Each row has a class, written after it.
58 42 -95 43 32 76 -41 -9 34 15 -43 7 42 -12 -7 68 -19 30 -2 -16 39 53 29 5 13 27 -34 -20 -2 65 -7 -12 -3 50 -19 -11 -55 13 33 -59 10 -> Z_369
2 -22 19 -27 -25 -20 27 -4 -1 -17 18 13 -23 6 19 8 29 -37 20 0 33 -20 -7 -12 -31 -43 26 -11 -12 -3 -33 -6 -1 -55 -15 15 23 -13 -25 65 -10 -> Z_761
16 6 26 62 21 11 -23 17 44 -55 28 15 -9 20 -10 8 -19 22 -5 -13 35 28 19 -19 6 19 -3 -16 4 -11 12 21 2 -2 27 0 -3 22 60 -26 8 -> Z_208
-12 -13 4 -25 21 15 5 5 -10 16 54 -12 1 -6 -1 3 -5 23 0 10 8 -7 11 -4 19 -8 14 -13 0 -9 13 -26 -4 8 13 -2 33 7 3 12 0 -> Z_369
-54 -22 65 -43 14 -54 3 15 -10 36 43 -31 6 -16 -16 -56 -40 76 -11 18 -76 -51 3 -22 91 -6 -29 33 -4 -79 59 -18 -5 35 48 10 51 -20 -22 -1 10 -> Z_289
33 13 37 -10 21 91 52 3 -18 -30 26 30 -53 -50 12 -59 -2 22 -2 14 33 37 51 15 7 -53 6 -26 -44 21 -105 73 -17 21 -23 -6 -19 -37 21 -14 55 -> Z_624
23 4 -41 -29 6 0 -17 8 12 54 -24 -14 41 -14 -18 -8 11 23 -3 6 -42 -19 -16 -4 -6 13 -24 22 15 -11 43 -12 -1 26 13 5 4 4 -45 -16 -4 -> Z_2
85 31 -62 68 -3 5 -42 18 68 1 -60 23 3 14 -12 62 -21 -6 -12 -28 8 30 9 -19 14 60 -65 17 34 28 23 8 -11 31 12 18 -37 24 6 -61 -7 -> Z_689
33 -2 14 23 9 49 14 18 14 -15 4 37 -22 -10 -4 16 -27 -10 -2 -12 7 10 22 -10 48 45 -24 -10 -8 26 -18 40 4 16 18 -12 -30 25 60 -11 20 -> Z_433
-23 0 17 -30 4 44 39 -6 -29 44 -3 16 -9 -54 -9 3 5 18 9 8 -43 -15 -12 -24 72 -7 -38 -8 -11 10 6 26 7 43 11 -10 19 9 -5 20 16 -> Z_806
12 21 -25 63 44 4 -24 4 77 -53 20 10 7 24 -4 22 -32 13 -8 -20 69 34 42 -14 -3 23 4 -14 -12 32 -12 23 6 2 11 -5 -50 8 82 -41 21 -> Z_289
46 31 -4 44 19 38 -19 31 35 -33 3 12 24 13 -15 17 -26 31 0 1 40 40 39 9 -14 -9 -9 -22 9 15 -22 38 -8 -8 2 10 -45 -17 30 -38 2 -> Z_624
-43 -19 23 -49 -23 -88 -28 31 -4 0 31 -29 35 49 12 -7 36 -9 -2 15 -8 -43 -34 -17 -55 -16 41 27 32 -66 53 -59 -7 -62 23 26 54 5 -30 66 -37 -> Z_208
44 37 -59 0 57 112 18 -29 10 65 -39 5 41 -79 -27 24 8 34 7 -4 1 5 33 -29 82 19 -45 -27 -2 76 25 38 22 88 0 -3 -27 35 6 -83 59 -> Z_761
-38 -26 74 -8 -38 -104 0 41 6 -63 69 5 -14 74 4 -53 0 -12 -18 12 24 3 -4 18 -68 -63 49 10 13 -83 -39 -4 -17 -73 15 12 6 -36 24 50 -36 -> Z_624
-37 -15 9 -11 -50 -112 -21 37 3 -12 9 11 -40 68 19 18 11 -82 8 -6 21 -13 -54 7 -70 30 32 17 37 -34 21 -21 -11 -86 7 32 23 12 9 83 -30 -> Z_468
7 19 -36 10 13 -14 -27 24 17 62 -3 -20 44 -15 -32 6 -11 57 -11 4 -41 -8 -14 -27 42 34 -41 -1 44 -15 65 6 15 46 34 5 2 28 10 -52 -9 -> Z_2
44 -13 -13 9 -28 12 15 -5 18 -42 15 12 -9 16 19 8 14 -35 13 2 39 11 12 -2 -25 -40 13 1 -30 26 -56 10 -16 -40 -10 14 -5 -15 -33 32 1 -> Z_689
18 0 31 91 21 18 -15 18 44 -70 15 29 -42 -4 -10 3 -65 39 -14 -12 24 35 28 -14 45 23 -18 -34 -1 -21 -39 13 -4 21 18 -23 -30 -6 80 -58 17 -> Z_369
-49 -20 38 -109 -9 -68 8 16 -52 64 31 -37 68 -1 0 -56 13 25 4 31 -81 -46 -16 5 -14 -74 25 53 16 -73 29 -46 -17 -13 22 18 42 -45 -91 54 -14 -> Z_624
-59 -52 73 -80 4 -81 20 27 -41 10 70 -25 -9 0 15 -79 14 14 -4 25 -66 -57 -22 0 -8 -73 19 23 -19 -102 -17 -40 -12 -15 17 -1 57 -40 -42 60 -28 -> Z_308
-27 -37 72 -3 16 3 50 -12 2 -49 76 0 -3 -7 -5 -74 -8 39 7 8 7 -4 35 0 27 -71 37 -8 -64 -51 -31 34 0 -17 5 -11 16 -16 17 14 10 -> Z_805
-57 -20 71 -19 62 8 33 2 -11 2 89 -20 2 -44 -14 -70 -39 75 -7 22 -23 -34 40 -30 89 -30 -4 -2 -24 -49 30 41 2 56 39 -2 44 -5 23 -15 43 -> Z_289
-41 -29 54 -62 -36 -35 33 8 -45 27 44 5 -24 8 19 -5 31 -38 15 29 -22 -41 -37 -5 -14 -33 22 -4 8 -25 -2 -18 11 -40 -2 3 47 -11 -22 103 -24 -> Z_806
35 25 -26 40 12 16 -38 12 9 39 -33 8 26 -32 -26 22 -56 52 14 -4 -51 23 2 7 69 14 -71 0 13 2 29 10 0 38 -1 6 -29 -12 -3 -61 32 -> Z_468
42 16 -70 -20 4 41 -24 6 28 24 -4 1 72 18 4 61 27 -19 19 -1 27 1 6 -12 -49 45 26 6 -2 65 25 -28 19 -41 -13 20 -24 9 -32 3 10 -> Z_485
29 26 -24 10 7 68 7 -3 7 4 -6 25 17 -13 -3 20 4 15 15 -2 21 7 14 -7 -7 -15 -7 -37 -24 60 -14 31 6 -7 -12 -12 -28 -2 13 0 14 -> Z_806
47 31 -67 22 20 77 -24 11 31 13 -62 23 21 -34 -7 65 -1 0 13 -18 -12 17 14 -11 58 78 -42 -12 0 65 18 12 11 55 4 -10 -46 43 26 -37 28 -> Z_308
29 33 -11 67 27 14 -36 39 49 -39 10 26 -3 29 -12 31 -30 -6 -9 -19 53 30 26 -29 7 55 -10 -9 15 19 3 24 11 0 11 3 -43 24 80 -51 35 -> Z_485
-5 -3 65 35 29 -28 -35 33 11 2 34 -4 21 -7 -32 -37 -59 71 -10 11 -66 -1 -3 -13 51 -18 -57 3 18 -86 33 -4 -5 30 32 -4 17 -17 15 -36 -1 -> Z_208
11 -2 32 58 -19 -51 -32 32 16 -27 19 23 -33 35 -16 -26 -45 18 -16 -17 9 27 8 15 2 -10 -8 2 3 -58 -21 24 -6 -10 3 9 -14 -20 44 -15 -3 -> Z_468
-3 3 -11 32 -15 -64 -58 35 25 -9 0 -9 50 51 -4 35 -16 -9 -3 -2 -11 6 -12 -11 -17 18 -2 1 40 -14 40 -46 7 -48 13 14 -14 -8 -3 -2 -12 -> Z_485
-17 9 -8 -10 20 -51 -37 5 7 56 -1 -30 100 20 -26 5 -28 21 -2 -4 -56 -43 -14 -20 9 7 -14 15 39 -31 90 -44 14 -7 24 -1 3 -6 -15 -19 -14 -> Z_761
-35 -11 17 -31 -13 -90 -19 30 2 44 -14 -19 4 18 -5 2 -5 -12 -2 -3 -41 -27 -34 -22 15 24 -12 14 40 -56 42 -43 -23 -18 28 4 27 21 0 55 -19 -> Z_805
75 13 -87 -10 -22 96 -20 2 9 28 -55 11 30 -33 11 88 27 -10 23 -9 30 19 12 7 0 40 3 -28 -20 83 -23 -32 -7 8 -39 5 -27 15 -36 25 4 -> Z_369
1 -5 9 -43 13 38 32 2 -28 4 20 -8 27 -11 -1 -16 0 15 2 8 -12 -18 19 11 12 -31 11 12 -24 17 -12 6 10 -10 -11 -10 -2 -17 11 2 2 -> Z_433
53 -2 2 48 -38 -56 -28 35 32 -53 -12 15 -35 48 12 27 -9 -31 -4 -23 30 11 -3 -8 -14 -1 -21 7 18 -6 -12 4 -20 -31 8 16 -9 3 11 14 -26 -> Z_689
-25 -25 32 -44 -36 -114 -19 39 -15 15 4 -13 3 56 6 8 -14 -20 -7 15 -58 -42 -42 10 -25 2 -19 38 52 -61 26 -71 -7 -58 6 4 22 -22 2 45 -45 -> Z_433
12 -2 6 1 -1 41 33 -10 -7 2 2 6 -14 -52 -8 -29 0 38 13 12 -16 11 9 -11 52 -27 -14 -19 -18 14 -50 35 10 32 -3 -8 -16 -18 20 -23 20 -> Z_2
-9 -20 24 -37 17 9 23 -5 -21 33 24 -15 27 -46 -1 -26 -9 32 24 23 -67 -10 -3 0 40 -53 -13 -18 -24 -15 -5 -7 -9 -1 -2 -10 18 -24 -51 27 14 -> Z_805
-19 -9 -3 5 -5 -35 3 7 25 -42 45 -3 6 31 19 -3 15 -10 2 -1 54 -4 13 -10 -23 -15 49 -29 -10 8 -15 13 16 -38 -1 8 0 1 25 34 -4 -> Z_289
41 16 -14 48 1 -28 -61 7 28 30 -55 -1 71 7 -25 13 -45 69 -8 -8 -37 -5 11 -13 37 0 -72 -6 37 -33 54 -17 -2 27 7 6 -27 -23 -12 -62 -11 -> Z_761
41 19 -20 56 -7 -18 -61 41 36 -13 -19 15 22 34 -12 4 -29 24 -16 -15 6 18 13 -16 20 28 -44 -4 9 -11 -2 9 -1 7 13 7 -46 1 30 -49 21 -> Z_485
43 27 -51 14 26 48 -4 1 32 22 -28 -11 56 -20 -25 41 -17 21 -6 -11 -25 -1 10 -20 37 46 -35 22 20 44 61 -2 4 34 9 2 -13 17 -6 -65 17 -> Z_689
-4 -6 20 61 -4 -34 -21 18 36 -21 26 17 12 33 -15 -15 -24 33 -19 -7 10 3 4 -19 -7 -17 -22 -17 6 -39 4 26 3 -5 20 -9 -15 -4 37 -22 -2 -> Z_806
7 -2 35 63 -1 -33 -21 34 24 -57 20 31 -44 24 -1 -4 -31 -4 -7 -6 22 26 6 -18 24 14 -31 -32 14 -15 -34 21 3 -22 16 -2 -16 -3 59 -23 16 -> Z_485
17 -34 35 7 -18 -6 27 16 13 -35 31 20 -43 11 11 -5 -3 -10 2 -8 19 0 20 -5 12 -8 -3 5 -18 -7 -42 19 -6 -24 7 7 -2 -1 30 16 6 -> Z_433
-11 3 -5 -12 17 50 8 4 2 -17 15 10 -17 -13 -4 43 0 -27 2 -11 27 3 8 -11 43 50 25 -14 -2 25 12 -25 3 11 13 -16 13 35 39 11 14 -> Z_369
11 -4 24 22 -41 -34 2 17 21 -48 0 40 -70 44 17 31 10 -76 4 -17 77 2 -11 -19 -46 22 29 -31 9 7 -64 4 -8 -64 -12 6 -9 9 61 66 -12 -> Z_761
-17 -21 41 9 6 -45 5 16 26 -33 55 -2 -30 17 2 -1 -14 -11 9 -12 13 -4 11 -32 18 -9 21 0 -12 -41 -9 8 -21 -25 39 1 18 18 27 38 -4 -> Z_805
44 16 25 59 1 4 -35 18 37 -65 4 33 -30 30 0 -18 -17 19 -15 -13 51 43 18 7 -34 -22 -8 -14 -14 -21 -57 20 -3 -12 -2 -6 -26 -15 50 -20 -6 -> Z_208
-23 -39 35 -32 -24 -23 44 7 -21 -54 70 3 -52 14 47 -46 48 -38 10 16 45 -14 5 4 -45 -66 63 -41 -37 -20 -73 22 -1 -56 -8 9 29 -14 3 83 -29 -> Z_308
20 -1 -34 -40 -54 -16 8 8 -25 -20 -22 14 -49 4 55 26 43 -65 18 5 28 17 -33 32 -65 -47 27 -36 -8 42 -93 -43 -6 -70 -54 3 -4 -42 -31 82 -35 -> Z_369
-5 -6 18 37 3 -23 -6 21 24 -22 56 -2 -11 15 -13 -20 -13 14 -6 1 30 5 7 -24 -2 -6 13 -25 7 -29 -7 31 -4 -6 31 2 0 15 52 -5 -12 -> Z_2
23 18 -26 35 -1 -39 -39 14 18 9 -35 -8 37 18 -11 32 -27 5 -11 3 -31 6 -11 -2 26 11 -50 15 41 -3 44 -27 -4 8 13 3 -10 7 -6 -35 -19 -> Z_689
24 4 -24 3 -28 -36 -19 15 17 12 -35 -6 51 13 9 10 4 22 5 12 -14 21 -7 18 -37 -28 -16 -5 28 -6 -2 -9 -9 -35 -6 23 -26 -34 -46 3 -28 -> Z_624
-14 18 -21 -54 8 7 6 12 -7 62 -40 -4 44 -32 -24 20 5 8 3 -3 -54 -10 -11 -13 33 47 -23 33 37 8 47 -12 -8 38 20 5 3 19 -13 -8 12 -> Z_624
-24 -17 19 -51 -2 23 37 -1 -29 26 15 1 -37 -47 3 -11 27 -26 13 13 -5 -16 -19 -22 23 3 19 -4 -2 11 -32 8 1 10 19 -3 33 15 -6 50 16 -> Z_2
42 16 -90 -39 -26 -5 -30 3 -20 104 -82 -32 57 -35 10 34 27 21 16 9 -66 -3 -45 0 -4 1 -50 -6 25 25 19 -40 -7 15 -29 9 -6 -18 -87 13 -14 -> Z_2
19 18 -64 -14 16 61 13 -18 6 -2 -4 3 29 -15 8 23 16 15 5 -3 32 20 17 7 -15 -14 23 -23 -25 47 -16 -10 6 4 -27 -8 -16 -6 -1 -16 -6 -> Z_369
-1 12 20 65 9 -43 -27 26 40 -19 18 21 -32 39 -6 11 -30 15 -14 -2 29 1 -1 -32 5 25 -37 -30 35 -21 27 24 -3 -3 38 -4 -12 28 75 -24 -3 -> Z_806
0 3 32 15 -16 -98 -54 51 24 -1 10 3 -46 42 3 19 -40 -1 -22 1 1 -6 -23 -3 4 31 -31 -3 35 -61 4 -39 -11 -11 13 3 7 -2 30 37 -28 -> Z_289
-3 2 73 7 6 29 35 34 -7 -57 42 31 -79 -20 2 1 -13 -24 -1 -3 38 22 23 -10 24 13 13 -18 4 -6 -49 52 -18 8 13 -2 4 10 73 25 22 -> Z_624
-9 -6 -1 -7 -5 -10 21 10 8 -33 36 -7 -22 18 13 -9 23 -29 12 8 49 3 0 -8 -48 -29 53 -16 -11 9 -53 7 0 -55 -7 2 -4 -11 32 43 -8 -> Z_2
-34 -42 57 8 -37 -71 19 20 5 -65 73 17 -30 51 3 -32 3 -32 9 -1 37 -5 -15 9 -47 -34 62 8 -21 -65 -34 12 8 -73 -7 16 16 -19 18 55 -13 -> Z_468
11 -13 40 72 26 -14 3 21 37 -81 36 19 -52 5 6 -11 -40 15 -3 -1 1 24 26 4 19 -19 -10 -31 -11 -28 -51 28 6 -7 10 -15 -24 -20 65 -24 -18 -> Z_308
-19 -21 26 -11 -16 -28 12 7 -13 -17 31 13 -25 12 3 -29 7 -16 6 7 12 3 -6 20 -22 -37 29 12 -29 -33 -25 6 -3 -32 -11 18 12 -19 -8 27 -2 -> Z_468
6 15 -7 -45 30 50 5 2 -18 34 30 0 37 -22 2 0 1 0 13 12 -15 -12 14 -16 10 9 10 4 -16 24 22 -8 12 -4 -1 5 9 -6 -24 -1 29 -> Z_485
4 -23 4 -10 -50 -61 6 -12 26 -42 14 10 -18 51 37 16 26 -51 25 18 39 14 -12 19 -87 -40 50 -13 -5 2 -55 -38 -8 -103 -32 12 -12 -27 -6 79 -30 -> Z_805
64 47 -80 48 -1 16 -55 -2 55 49 -82 26 14 13 -15 68 -10 -4 -7 -29 8 56 6 2 49 88 -61 -8 32 49 28 -1 14 46 2 -5 -58 56 49 -53 8 -> Z_805
-9 -21 41 -68 10 47 34 -9 -37 3 38 -4 -2 -56 18 -37 34 22 27 11 -22 -26 8 -22 19 -59 22 14 -49 -8 -23 9 -10 7 15 13 54 -14 -60 45 19 -> Z_208
-18 -25 36 -7 -8 -22 17 22 -8 -43 34 3 -52 -7 11 -8 -9 5 6 -8 18 -10 -2 -17 25 -29 11 -12 -18 -42 -31 -10 -20 -11 11 -7 33 -3 4 41 1 -> Z_369
-38 -33 59 -41 -42 -79 16 41 -24 -13 41 2 -29 45 9 5 -5 -53 0 5 -13 -43 -29 -8 -13 7 25 26 20 -56 1 -27 -7 -54 10 4 30 8 31 90 -35 -> Z_433
-2 -34 41 21 10 -10 18 24 28 -69 68 17 -49 8 10 -14 1 -12 6 -4 29 -5 19 -13 8 -15 21 -16 -32 -38 -42 25 2 -15 19 -5 10 13 31 26 0 -> Z_308
-10 8 -17 7 28 34 3 5 5 9 23 -4 2 -21 -10 3 -16 26 -8 -6 9 2 14 -25 50 21 -6 -23 5 0 16 2 -7 43 20 -7 11 25 29 -32 23 -> Z_369
3 13 -19 -50 -8 -59 -35 44 0 78 -16 -29 61 -2 -15 13 -5 37 -7 -3 -68 -26 -15 -14 0 11 -36 53 57 -55 74 -31 -25 24 17 29 22 -4 -55 -1 -9 -> Z_624
-6 -10 52 1 -2 -10 22 19 1 -36 40 11 -24 -6 6 -15 -18 7 7 19 3 17 16 7 -9 -36 4 -6 10 -20 -41 24 -19 -19 6 8 -3 -31 20 21 5 -> Z_624
61 14 -57 69 23 32 -41 22 61 -32 -25 24 15 16 -8 42 -6 15 -9 -16 21 34 33 3 -2 33 -22 -15 -6 18 -15 18 9 31 -7 -4 -55 19 40 -53 1 -> Z_308
-1 -20 7 -18 2 -35 1 -1 2 -7 52 -13 19 39 0 -2 6 -37 -2 13 5 -21 -2 -7 -13 -13 17 23 13 -9 23 -21 -2 -20 20 7 23 15 -6 21 -9 -> Z_689
-11 -43 67 -31 -22 -66 24 31 -18 -12 39 4 -38 12 16 -25 -1 2 5 2 -11 -30 1 -4 17 -42 -15 19 -8 -63 -21 -7 -16 -35 10 14 34 -16 4 49 -28 -> Z_433
-22 -36 85 15 2 -76 4 33 12 -52 65 15 -52 42 -7 -28 -34 -9 -15 -16 9 -20 15 -15 23 -1 -8 25 10 -70 0 8 -11 -14 47 -3 20 15 76 6 -15 -> Z_433
19 -3 -30 13 -40 -29 4 16 37 -37 20 7 -56 36 17 27 37 -55 -3 -9 76 13 -17 -20 -53 29 31 -24 22 12 -43 12 0 -39 0 10 -10 26 54 34 -20 -> Z_2
-1 -5 33 4 13 53 32 5 -10 -47 54 18 -35 -8 11 -35 11 -21 10 7 67 0 30 -25 23 0 27 -39 -36 25 -39 55 9 -17 10 3 2 20 41 9 51 -> Z_485
6 -14 26 -10 2 4 22 -2 -2 -14 37 2 -19 -7 9 -21 4 9 11 9 22 1 11 -6 9 -31 12 -36 -29 -18 -32 21 -11 -17 3 -6 9 6 11 37 -11 -> Z_805
11 6 -23 35 -19 -97 -42 27 43 -22 -25 3 20 78 -5 18 -6 -27 -27 -8 11 8 -16 6 -51 6 -7 38 40 -29 25 -36 -9 -38 8 13 -15 3 16 -4 -45 -> Z_689
4 -16 29 -32 -23 -10 38 -11 -23 -15 2 14 -27 -16 22 -20 16 -18 23 18 2 -18 -9 6 -12 -71 -3 -30 -9 -2 -49 7 -1 -43 -33 7 12 -44 -28 54 -8 -> Z_761
32 17 -8 43 -16 -32 -21 35 37 -40 -29 28 -34 34 9 36 -5 -18 -4 -4 41 55 3 16 -35 9 -23 -21 40 17 -47 11 -15 -35 -7 9 -41 -11 48 -1 -6 -> Z_624
-27 -4 9 -27 12 -65 -22 4 19 43 29 -24 84 38 -25 3 -22 14 -4 0 -38 -53 -6 -28 -6 9 14 31 40 -56 92 -52 8 -24 29 10 17 -6 -9 4 -26 -> Z_761
-52 -28 48 -90 -32 -88 4 26 -64 36 35 -31 26 4 16 -37 8 0 12 26 -86 -53 -39 0 -1 -59 4 30 10 -63 29 -56 -3 -53 1 18 61 -48 -79 76 -29 -> Z_485
50 39 -74 -27 25 106 -4 -7 -14 47 -27 -2 70 -49 1 32 14 16 22 -3 -9 9 18 -13 19 13 -17 -12 -25 83 2 14 19 25 -29 5 -26 -6 -39 -34 38 -> Z_485
